Below is a small trained network, with its code and all its weights. Each question gives an input and a class and asks what happens when units are switched off, that is, made to give their printed mean instead of their output.

import numpy as np


def w(rows, s, z=0):
    codes = np.array(rows[::2]) - 128.0
    scale = np.full(codes.shape[1], s)
    scale[-1] = z or s
    return codes * scale


def f(y):
    return np.maximum(y, 0)


def log_softmax(a):
    a = a - a.max(-1, keepdims=True)
    return a - np.log(np.exp(a).sum(-1, keepdims=True))


def net(x, mask):
    res = np.array(x, float).reshape(1, 6) / 4 @ E
    y = f(res @ A[0][:, :-1].T + A[0][:, -1])
    res = res + np.where(mask, y, B[0][:, -1]) @ B[0][:, :-1]
    return log_softmax(res[-1] @ U[:, :-1].T + U[:, -1])


A, B = {}, {}
E = w([
[34,84,191,156,55,12,81,65,141,157,95,201],'x0',
[106,90,180,94,150,143,119,129,143,129,187,106],'x1',
[94,154,123,103,68,161,132,103,92,88,149,148],'x2',
[177,100,74,135,169,98,140,102,122,132,69,179],'x3',
[60,201,93,87,150,41,167,46,221,66,115,32],'x4',
[79,55,97,94,64,124,218,127,54,165,53,1],'x5',
],0.0096)
A[0] = w([
[26,57,177,163,64,30,80,45,186,139,63,170,62],'n1',
[73,176,100,84,153,135,164,53,236,85,81,54,65],'n2',
[84,230,103,65,159,85,189,87,243,97,142,146,2],'n3',
[120,189,174,107,195,115,254,30,122,99,113,115,4],'n4',
[136,192,172,75,164,83,207,67,201,56,71,66,9],'n5',
[9,44,45,61,150,147,158,131,136,181,50,78,13],'n6',
[124,95,152,87,89,47,218,179,124,101,78,36,32],'n7',
[115,91,138,105,76,128,158,93,115,167,55,82,15],'n8',
[174,179,16,107,180,155,167,128,150,70,157,67,65],'n9',
[155,238,190,131,211,80,69,114,155,63,149,193,45],'n10',
[141,114,68,104,187,186,152,118,170,50,136,69,45],'n11',
],0.0069,0.0027)
B[0] = w([
[190,160,32,203,137,107,136,138,108,127,255,87,253],'n1',
[158,117,197,160,189,37,184,96,81,150,97,143,217],'n2',
[70,105,194,133,135,130,200,166,101,142,77,126,208],'n3',
[143,127,182,163,103,141,116,92,100,148,153,158,173],'n4',
[137,44,214,155,177,151,176,72,62,143,172,203,205],'n5',
[82,143,158,143,114,127,31,91,173,106,125,142,201],'n6',
[96,78,112,145,99,51,62,93,145,85,114,125,199],'n7',
[119,61,122,114,95,130,127,130,231,94,123,176,182],'n8',
[190,151,120,138,190,68,102,86,151,142,155,91,199],'n9',
[82,83,138,73,168,155,67,51,221,75,93,140,216],'n10',
[167,164,132,78,193,103,119,84,127,101,226,109,180],'n11',
],0.0094,0.014)
U = w([
[184,160,49,135,152,110,180,106,160,96,255,66,5],'0',
[145,51,216,152,125,158,151,136,98,161,103,214,216],'1',
[52,96,122,73,132,119,82,73,212,51,65,126,112],'2',
],0.009,0.0028)

Each question gives the input, the list of numbers given to net, and the class t.
The units are the neurons (one row each of A and B). Each row of codes is followed by its name. A weight is (code - 128) times the scale printed after its matrix; where a second scale follows, it is the last column's (A, B and U).
mask holds one flag per neuron, in row order. A switched-off neuron (its flag False) gives its mean, the last column of its row in B, instead of its output. The means were averaged over made-up inputs and are rounded, as every weight is.
A unit's drop is (log p(t) with every unit on - log p(t) with that unit switched off) / (log p(t) with every unit on - log p(t) with every unit switched off).
The circuit of an input: a set's keep is (log p(t) with only the set's units on - log p(t) with every unit switched off) / (log p(t) with every unit on - log p(t) with every unit switched off). Starting from all 11 units, units are removed one at a time, each time the one whose removal leaves the highest keep (on an exact tie, the one counted first), for as long as the keep stays at least 0.8.
units of the circuit, in order: the units of the circuit, biggest drop first
most important unit: the unit with the biggest drop
top k neurons: the k neurons with the biggest drops, biggest first
drop when u is switched off: that unit's drop, to one decimal
input [-2,4,-7,-8,-7,8], class 2: most important unit : n5
input [-3,-7,-7,-4,2,4], class 2: top 2 neurons : [n1, n7]
input [5,4,8,-4,-5,4], class 0: units of the circuit, in order : [n1, n5]
input [5,-5,-3,-5,-1,4], class 0: top 2 neurons : [n1, n10]
input [-4,-2,-6,6,2,5], class 2: top 4 neurons : [n1, n6, n7, n8]
input [-2,5,2,-8,6,7], class 2: top 2 neurons : [n7, n6]
input [4,-1,1,4,5,4], class 1: top 3 neurons : [n5, n2, n10]
input [5,-4,0,1,8,8], class 1: top 2 neurons : [n5, n2]
input [8,-8,-3,-1,-6,1], class 0: drop when n1 is switched off : 0.5
input [3,-8,-4,-1,7,5], class 1: drop when n5 is switched off : 0.5
input [-3,6,-6,-1,-1,5], class 2: drop when n1 is switched off : 1.0
input [8,6,6,-8,3,6], class 0: drop when n1 is switched off : 2.6
